Below is a small trained network, with its code and all its weights. Each question gives an input and a target symbol and asks what happens when units are switched off, that is, made to give their printed mean instead of their output.

import numpy as np


def w(rows, s, z=0):
    codes = np.array(rows[::2]) - 128.0
    scale = np.full(codes.shape[1], s)
    scale[-1] = z or s
    return codes * scale


def f(y):
    return y / 2 * (1 + np.tanh(0.7978845608 * (y + 0.044715 * y**3)))


def softmax(a):
    e = np.exp(a - a.max(-1, keepdims=True))
    return e / e.sum(-1, keepdims=True)


def log_softmax(a):
    a = a - a.max(-1, keepdims=True)
    return a - np.log(np.exp(a).sum(-1, keepdims=True))


def net(x, mask):
    ids = ['αδεζηλμξπστψω'.index(c) for c in x.split()]
    T = len(ids)
    res = E[ids] + P[:T]
    r = res
    for j in range(2):
        rows = slice(2 * j, 2 * j + 2)
        q, k, v = (r @ M[0][rows].T for M in (Q, K, V))
        z = softmax(np.where(np.tri(T) > 0, q @ k.T / 2**0.5, -1e9)) @ v
        o = O[0][rows]
        res = res + np.where(mask[j], z, o[:, -1]) @ o[:, :-1]
    y = f(res @ A[0][:, :-1].T + A[0][:, -1])
    res = res + np.where(mask[2:6], y, B[0][:, -1]) @ B[0][:, :-1]
    return log_softmax(res[-1] @ U[:, :-1].T + U[:, -1])


Q, K, V, O, A, B = {}, {}, {}, {}, {}, {}
E = w([
[119,104,116,119],'α',
[151,149,175,127],'δ',
[141,192,109,175],'ε',
[145,146,2,122],'ζ',
[129,78,93,139],'η',
[93,141,151,93],'λ',
[111,108,110,127],'μ',
[99,83,154,150],'ξ',
[57,100,131,187],'π',
[143,92,150,80],'σ',
[69,176,134,208],'τ',
[188,134,103,136],'ψ',
[110,121,139,99],'ω',
],0.019)
P = w([
[93,161,58,1],'0',
[155,144,120,112],'1',
[134,142,130,127],'2',
[133,137,136,126],'3',
[169,155,137,146],'4',
[166,147,138,148],'5',
[161,144,142,149],'6',
],0.012)
Q[0] = w([
[148,170,38,63],'head 0',
[58,77,69,39],'head 0',
[91,60,195,174],'head 1',
[45,71,31,2],'head 1',
],0.025)
K[0] = w([
[166,163,34,89],'head 0',
[55,143,74,27],'head 0',
[75,97,225,132],'head 1',
[53,159,56,2],'head 1',
],0.025)
V[0] = w([
[232,56,167,103],'head 0',
[172,179,184,24],'head 0',
[172,200,18,163],'head 1',
[93,249,200,152],'head 1',
],0.021)
O[0] = w([
[212,38,165,104,2],'head 0',
[210,88,124,254,132],'head 0',
[226,165,66,35,236],'head 1',
[167,244,205,162,74],'head 1',
],0.014,0.0075)
A[0] = w([
[46,118,3,75,98],'neuron 0',
[253,137,98,43,101],'neuron 1',
[42,182,222,130,3],'neuron 2',
[167,192,244,70,75],'neuron 3',
],0.0066,0.004)
B[0] = w([
[191,147,255,117,252],'neuron 0',
[7,115,110,168,235],'neuron 1',
[222,97,79,145,192],'neuron 2',
[110,16,127,120,175],'neuron 3',
],0.0093,0.021)
U = w([
[182,123,106,101,255],'α',
[198,147,161,139,82],'δ',
[47,176,89,134,136],'ε',
[103,132,94,45,26],'ζ',
[147,80,160,57,136],'η',
[92,165,136,175,114],'λ',
[175,132,116,93,223],'μ',
[2,98,189,148,111],'ξ',
[105,176,209,108,142],'π',
[142,86,119,134,62],'σ',
[209,182,88,91,140],'τ',
[97,95,47,100,76],'ψ',
[132,141,99,147,163],'ω',
],0.007,0.0045)

Each question gives the input, a string of symbols that net reads in full, and the target symbol t.
The units are the heads (2 rows each of Q, K, V and O) and the neurons (one row each of A and B). Each row of codes is followed by its name. A weight is (code - 128) times the scale printed after its matrix; where a second scale follows, it is the last column's (O, A, B and U).
mask holds one flag per unit, heads first, then neurons. A switched-off unit (its flag False) gives its mean, the last column of its rows in O or B, instead of its output. The means were averaged over made-up inputs and are rounded, as every weight is.
A unit's drop is (log p(t) with every unit on - log p(t) with that unit switched off) / (log p(t) with every unit on - log p(t) with every unit switched off).
The circuit of an input: a set's keep is (log p(t) with only the set's units on - log p(t) with every unit switched off) / (log p(t) with every unit on - log p(t) with every unit switched off). Starting from all 6 units, units are removed one at a time, each time the one whose removal leaves the highest keep (on an exact tie, the one counted first), for as long as the keep stays at least 0.8.
units of the circuit, in order: the units of the circuit, biggest drop first
k most important neurons: the k neurons with the biggest drops, biggest first
which heads matter: for each layer, one digit per head in row order, 1 if its drop is at least 0.15 and else 0, layers parted by /
drop of u: that unit's drop, to one decimal
input ξ η η λ μ μ, target η: units of the circuit, in order -> (head 0)
input δ μ ψ, target ψ: units of the circuit, in order -> (neuron 1; head 0; neuron 0; head 1)
input ζ ψ σ, target ζ: which heads matter -> 01
input ξ ζ η ξ ξ, target ξ: which heads matter -> 01
input δ η π α, target δ: which heads matter -> 11
input ε π ζ μ, target ε: 2 most important neurons -> (neuron 1; neuron 2)
input ψ ε σ, target ψ: units of the circuit, in order -> (head 1; neuron 1; head 0; neuron 0)
input η ξ π α η ε ε, target ε: which heads matter -> 01
input η π η, target η: units of the circuit, in order -> (head 1; neuron 0)
input ψ λ μ, target ψ: units of the circuit, in order -> (head 1; head 0; neuron 1; neuron 0)
input η σ δ, target δ: units of the circuit, in order -> (head 1; head 0)
input ε α α, target ε: units of the circuit, in order -> (neuron 1; head 1; neuron 0)
input π ξ ε ω, target π: 2 most important neurons -> (neuron 0; neuron 1)
input τ α α, target τ: units of the circuit, in order -> (head 0; head 1; neuron 2)
input ξ ξ σ, target ξ: units of the circuit, in order -> (head 1)
input σ μ α, target σ: units of the circuit, in order -> (head 0; head 1)
input π λ α, target π: 2 most important neurons -> (neuron 0; neuron 1)
input μ π η ξ ξ λ η, target ξ: 2 most important neurons -> (neuron 0; neuron 2)
input μ λ δ ζ, target ζ: units of the circuit, in order -> (neuron 1; head 1; neuron 0; head 0)
input ξ σ ω, target ξ: most important neuron -> (neuron 2)
input σ ζ σ η α η η, target η: 2 most important neurons -> (neuron 1; neuron 2)
input ζ λ μ μ ζ δ, target δ: drop of head 1 -> 0.8
input δ λ α λ, target δ: drop of head 1 -> 0.3
input λ δ η λ, target λ: drop of head 1 -> 0.4
input ψ μ μ ω, target ψ: 2 most important neurons -> (neuron 1; neuron 0)
